Here is a tiny trained network, its code and every weight. The questions are about switching its units off for an input and a class, where a switched-off unit gives its printed mean instead of its output.

import numpy as np


def w(rows, s, z=0):
    codes = np.array(rows[::2]) - 128.0
    scale = np.full(codes.shape[1], s)
    scale[-1] = z or s
    return codes * scale


def norm(h):
    return h / np.sqrt((h * h).mean(-1, keepdims=True) + 1e-5)


def f(y):
    return np.maximum(y, 0)


def log_softmax(a):
    a = a - a.max(-1, keepdims=True)
    return a - np.log(np.exp(a).sum(-1, keepdims=True))


def net(x, mask):
    res = np.array(x, float).reshape(1, 3) / 4 @ E
    u = 0
    for l in range(3):
        y = f(norm(res) @ A[l][:, :-1].T + A[l][:, -1])
        res = res + np.where(mask[u : u + 4], y, B[l][:, -1]) @ B[l][:, :-1]
        u += 4
    return log_softmax(norm(res)[-1] @ U[:, :-1].T + U[:, -1])


A, B = {}, {}
E = w([
[183,2,180,173,155,56,164,213,165,49,106],'x0',
[63,134,199,80,155,121,151,128,110,101,117],'x1',
[198,132,157,70,129,102,52,116,204,164,79],'x2',
],0.0088)
A[0] = w([
[206,136,11,226,63,67,39,89,137,108,165,13],'L0N1',
[115,111,172,106,66,158,150,144,81,167,96,206],'L0N2',
[14,146,189,95,211,95,118,164,133,179,2,182],'L0N3',
[213,195,141,98,62,111,75,169,172,151,126,3],'L0N4',
],0.0084,0.0038)
B[0] = w([
[200,188,170,132,106,123,109,140,70,193,135,254],'L0N1',
[149,123,103,182,134,46,107,146,102,148,88,182],'L0N2',
[146,69,113,122,137,138,110,128,83,200,104,246],'L0N3',
[73,8,99,135,133,135,123,84,111,107,70,212],'L0N4',
],0.014,0.0067)
A[1] = w([
[92,64,40,184,129,133,109,117,170,131,89,161],'L1N1',
[97,159,162,146,108,169,171,97,52,105,189,117],'L1N2',
[132,142,190,55,212,157,138,106,161,109,187,2],'L1N3',
[89,151,102,69,126,247,119,109,121,184,147,112],'L1N4',
],0.012,0.0076)
B[1] = w([
[128,220,69,125,125,185,124,119,140,68,193,254],'L1N1',
[143,74,91,117,115,137,176,66,116,63,154,213],'L1N2',
[130,119,248,123,147,180,92,92,108,133,52,128],'L1N3',
[147,110,178,143,152,66,151,237,193,113,120,209],'L1N4',
],0.016,0.008)
A[2] = w([
[175,112,164,124,166,66,123,241,229,65,157,96],'L2N1',
[116,122,159,37,128,151,25,54,237,93,11,130],'L2N2',
[109,98,171,90,98,77,139,158,18,173,100,12],'L2N3',
[39,112,171,56,211,143,193,155,34,160,72,3],'L2N4',
],0.011,0.0044)
B[2] = w([
[34,178,152,98,131,165,111,134,193,147,61,255],'L2N1',
[160,76,127,221,71,30,224,126,59,18,224,201],'L2N2',
[203,253,132,124,122,217,87,110,143,183,143,190],'L2N3',
[195,81,75,147,115,7,90,191,117,158,137,174],'L2N4',
],0.012,0.009)
U = w([
[134,89,112,207,71,59,184,113,82,11,131,156],'0',
[214,161,108,170,94,49,89,225,94,199,73,162],'1',
[67,207,177,168,145,67,126,225,242,98,66,128],'2',
[130,197,65,134,115,166,72,104,95,116,94,192],'3',
[83,37,218,61,250,161,129,29,137,194,173,1],'4',
[64,41,225,24,189,182,126,42,122,199,187,1],'5',
[83,66,177,33,237,195,170,58,120,210,160,1],'6',
],0.014,0.0099)

Each question gives the input, the list of numbers given to net, and the class t.
The units are the neurons (one row each of A and B). Each row of codes is followed by its name. A weight is (code - 128) times the scale printed after its matrix; where a second scale follows, it is the last column's (A, B and U).
mask holds one flag per neuron, layer by layer. A switched-off neuron (its flag False) gives its mean, the last column of its row in B, instead of its output. The means were averaged over made-up inputs and are rounded, as every weight is.
A unit's drop is (log p(t) with every unit on - log p(t) with that unit switched off) / (log p(t) with every unit on - log p(t) with every unit switched off).
The circuit of an input: a set's keep is (log p(t) with only the set's units on - log p(t) with every unit switched off) / (log p(t) with every unit on - log p(t) with every unit switched off). Starting from all 12 units, units are removed one at a time, each time the one whose removal leaves the highest keep (on an exact tie, the one counted first), for as long as the keep stays at least 0.8.
units of the circuit, in order: the units of the circuit, biggest drop first
most important unit: the unit with the biggest drop
k most important neurons: the k neurons with the biggest drops, biggest first
top k neurons in layer l: the k neurons of layer l with the biggest drops, biggest first
drop of u: that unit's drop, to one decimal
input [8,-6,-4], class 2: units of the circuit, in order -> (L2N1)
input [-8,8,-6], class 1: 4 most important neurons -> (L0N2, L2N4, L1N1, L0N3)
input [2,-4,-3], class 1: top 2 neurons in layer 2 -> (L2N1, L2N2)
input [8,4,6], class 2: 4 most important neurons -> (L2N1, L0N4, L0N1, L1N2)
input [2,3,1], class 3: top 2 neurons in layer 1 -> (L1N1, L1N4)
input [-7,8,-2], class 1: 2 most important neurons -> (L0N2, L0N3)
input [1,-8,-5], class 1: 2 most important neurons -> (L0N1, L1N1)
input [7,-7,7], class 0: 4 most important neurons -> (L1N4, L0N4, L2N2, L0N2)
input [6,4,7], class 0: 3 most important neurons -> (L2N2, L1N4, L0N1)
input [6,6,-2], class 1: 2 most important neurons -> (L1N4, L0N3)
input [-5,4,1], class 2: 3 most important neurons -> (L1N4, L0N1, L2N1)
input [0,-6,-4], class 1: 2 most important neurons -> (L0N1, L1N1)
input [2,5,-4], class 1: 3 most important neurons -> (L0N4, L0N3, L1N2)
input [2,5,5], class 0: 3 most important neurons -> (L0N1, L2N2, L1N1)
input [-2,-7,7], class 0: most important unit -> L0N4
input [1,-2,-1], class 3: 2 most important neurons -> (L1N4, L2N3)
input [0,6,7], class 0: 4 most important neurons -> (L0N1, L2N2, L1N1, L0N4)
input [-1,7,7], class 0: 2 most important neurons -> (L2N2, L0N1)
input [4,5,-2], class 1: top 2 neurons in layer 1 -> (L1N4, L1N2)
input [8,5,2], class 2: most important unit -> L0N1
input [1,-1,0], class 3: top 3 neurons in layer 2 -> (L2N3, L2N4, L2N2)
input [7,2,-6], class 2: top 2 neurons in layer 2 -> (L2N1, L2N2)
input [-1,-7,8], class 0: drop of L0N4 -> 1.1
input [-7,-1,-3], class 2: drop of L1N4 -> 1.2
input [-5,1,-2], class 2: drop of L1N4 -> 1.2
input [2,6,-1], class 1: drop of L0N4 -> 0.0
input [7,4,-2], class 2: most important unit -> L0N1
